Below is a small trained network, with its code and all its weights. Each question gives an input and a target symbol and asks what happens when units are switched off, that is, made to give their printed mean instead of their output.

import numpy as np


def w(rows, s, z=0):
    codes = np.array(rows[::2]) - 128.0
    scale = np.full(codes.shape[1], s)
    scale[-1] = z or s
    return codes * scale


def f(y):
    return np.maximum(y, 0)


def softmax(a):
    e = np.exp(a - a.max(-1, keepdims=True))
    return e / e.sum(-1, keepdims=True)


def log_softmax(a):
    a = a - a.max(-1, keepdims=True)
    return a - np.log(np.exp(a).sum(-1, keepdims=True))


def net(x, mask):
    ids = ['αβγδζηλπσφ'.index(c) for c in x.split()]
    T = len(ids)
    res = E[ids] + P[:T]
    r = res
    for j in range(2):
        rows = slice(4 * j, 4 * j + 4)
        q, k, v = (r @ M[0][rows].T for M in (Q, K, V))
        z = softmax(np.where(np.tri(T) > 0, q @ k.T / 4**0.5, -1e9)) @ v
        o = O[0][rows]
        res = res + np.where(mask[j], z, o[:, -1]) @ o[:, :-1]
    y = f(res @ A[0][:, :-1].T + A[0][:, -1])
    res = res + np.where(mask[2:26], y, B[0][:, -1]) @ B[0][:, :-1]
    return log_softmax(res[-1] @ U[:, :-1].T + U[:, -1])


Q, K, V, O, A, B = {}, {}, {}, {}, {}, {}
E = w([
[116,67,202],'α',
[18,72,179],'β',
[116,99,150],'γ',
[253,201,201],'δ',
[14,150,253],'ζ',
[118,221,38],'η',
[51,215,242],'λ',
[193,50,195],'π',
[131,89,140],'σ',
[210,108,114],'φ',
],0.014)
P = w([
[210,96,254],'0',
[114,121,160],'1',
[117,126,158],'2',
[115,128,160],'3',
[113,132,163],'4',
[106,134,162],'5',
[97,137,171],'6',
[89,130,176],'7',
[75,138,179],'8',
[75,135,175],'9',
],0.0083)
Q[0] = w([
[113,124,183],'h1',
[136,90,142],'h1',
[121,84,108],'h1',
[133,116,192],'h1',
[162,144,1],'h2',
[141,111,123],'h2',
[146,87,150],'h2',
[74,132,161],'h2',
],0.025)
K[0] = w([
[133,83,110],'h1',
[249,178,82],'h1',
[141,202,69],'h1',
[201,111,164],'h1',
[109,118,15],'h2',
[112,167,87],'h2',
[162,88,159],'h2',
[172,139,206],'h2',
],0.015)
V[0] = w([
[118,158,170],'h1',
[55,72,119],'h1',
[1,187,123],'h1',
[130,88,85],'h1',
[121,196,82],'h2',
[96,128,48],'h2',
[189,223,106],'h2',
[29,95,149],'h2',
],0.0096)
O[0] = w([
[2,149,199,169],'h1',
[217,56,129,90],'h1',
[141,120,141,66],'h1',
[154,67,43,83],'h1',
[148,102,169,73],'h2',
[98,160,151,10],'h2',
[180,222,11,122],'h2',
[162,164,215,138],'h2',
],0.0061,0.014)
A[0] = w([
[99,142,117,120],'n1',
[210,183,98,24],'n2',
[166,111,125,93],'n3',
[65,136,114,109],'n4',
[76,95,86,97],'n5',
[188,36,119,210],'n6',
[116,160,150,52],'n7',
[96,77,145,114],'n8',
[94,153,130,185],'n9',
[85,175,143,135],'n10',
[122,155,184,159],'n11',
[119,64,180,4],'n12',
[106,134,178,115],'n13',
[166,195,127,87],'n14',
[64,142,179,97],'n15',
[199,116,163,39],'n16',
[144,201,145,125],'n17',
[122,7,136,21],'n18',
[75,183,118,163],'n19',
[94,68,140,14],'n20',
[124,131,163,211],'n21',
[197,178,127,181],'n22',
[203,99,108,156],'n23',
[64,111,144,209],'n24',
],0.013,0.0038)
B[0] = w([
[101,132,183,151],'n1',
[93,66,59,140],'n2',
[183,56,108,130],'n3',
[135,135,143,178],'n4',
[97,204,140,143],'n5',
[236,36,26,138],'n6',
[164,137,121,165],'n7',
[126,116,167,168],'n8',
[160,103,94,184],'n9',
[205,104,139,208],'n10',
[155,129,56,221],'n11',
[41,231,139,181],'n12',
[191,127,164,211],'n13',
[116,117,117,147],'n14',
[158,160,141,249],'n15',
[61,110,201,142],'n16',
[109,129,102,171],'n17',
[29,119,88,141],'n18',
[109,84,134,200],'n19',
[65,146,168,151],'n20',
[170,116,105,194],'n21',
[42,138,177,150],'n22',
[255,84,62,132],'n23',
[151,117,93,219],'n24',
],0.0066,0.018)
U = w([
[222,184,87,45],'α',
[135,166,96,124],'β',
[83,255,48,154],'γ',
[11,141,172,2],'δ',
[109,84,127,160],'ζ',
[144,14,140,101],'η',
[127,68,117,192],'λ',
[120,171,177,151],'π',
[203,78,90,187],'σ',
[67,54,175,162],'φ',
],0.0098,0.0052)

Each question gives the input, a string of symbols that net reads in full, and the target symbol t.
The units are the heads (4 rows each of Q, K, V and O) and the neurons (one row each of A and B). Each row of codes is followed by its name. A weight is (code - 128) times the scale printed after its matrix; where a second scale follows, it is the last column's (O, A, B and U).
mask holds one flag per unit, heads first, then neurons. A switched-off unit (its flag False) gives its mean, the last column of its rows in O or B, instead of its output. The means were averaged over made-up inputs and are rounded, as every weight is.
A unit's drop is (log p(t) with every unit on - log p(t) with that unit switched off) / (log p(t) with every unit on - log p(t) with every unit switched off).
The circuit of an input: a set's keep is (log p(t) with only the set's units on - log p(t) with every unit switched off) / (log p(t) with every unit on - log p(t) with every unit switched off). Starting from the 12 units with the biggest drops (on a tie, the unit counted first), units are removed one at a time, each time the one whose removal leaves the highest keep (on an exact tie, the one counted first), for as long as the keep stays at least 0.8.
units of the circuit, in order: the units of the circuit, biggest drop first
top k neurons: the k neurons with the biggest drops, biggest first
heads that matter: for each layer, one digit per head in row order, 1 if its drop is at least 0.15 and else 0, layers parted by /
drop when u is switched off: that unit's drop, to one decimal
input δ δ ζ λ ζ δ δ ζ δ, target γ: units of the circuit, in order => [h2; h1]
input δ ζ α δ δ η λ λ δ δ, target γ: units of the circuit, in order => [h2; n13; n22]
input σ λ λ, target α: heads that matter => 01
input δ β π, target γ: units of the circuit, in order => [h1; h2]
input δ ζ δ ζ δ β, target γ: units of the circuit, in order => [h2]
input ζ ζ δ σ ζ δ δ η η π, target π: units of the circuit, in order => [h1; h2; n12]
input δ σ δ δ α ζ π ζ, target γ: top 2 neurons => [n5; n13]
input ζ ζ ζ ζ ζ ζ β, target δ: units of the circuit, in order => [n12; n20; h2]
input ζ ζ γ ζ δ, target π: units of the circuit, in order => [h2; n22]
input ζ ζ δ, target π: heads that matter => 11
input ζ ζ ζ δ ζ ζ φ β, target π: heads that matter => 11
input δ ζ β α φ φ σ ζ ζ ζ, target γ: heads that matter => 11
input ζ ζ η λ ζ ζ ζ ζ δ α, target π: top 2 neurons => [n12; n15]
input σ α β, target δ: drop when n18 is switched off => 0.2
input ζ β α α α δ α, target π: drop when h1 is switched off => 0.2
input δ ζ α, target γ: drop when h2 is switched off => 0.7
input δ α ζ α ζ η β σ, target γ: drop when h1 is switched off => 0.1
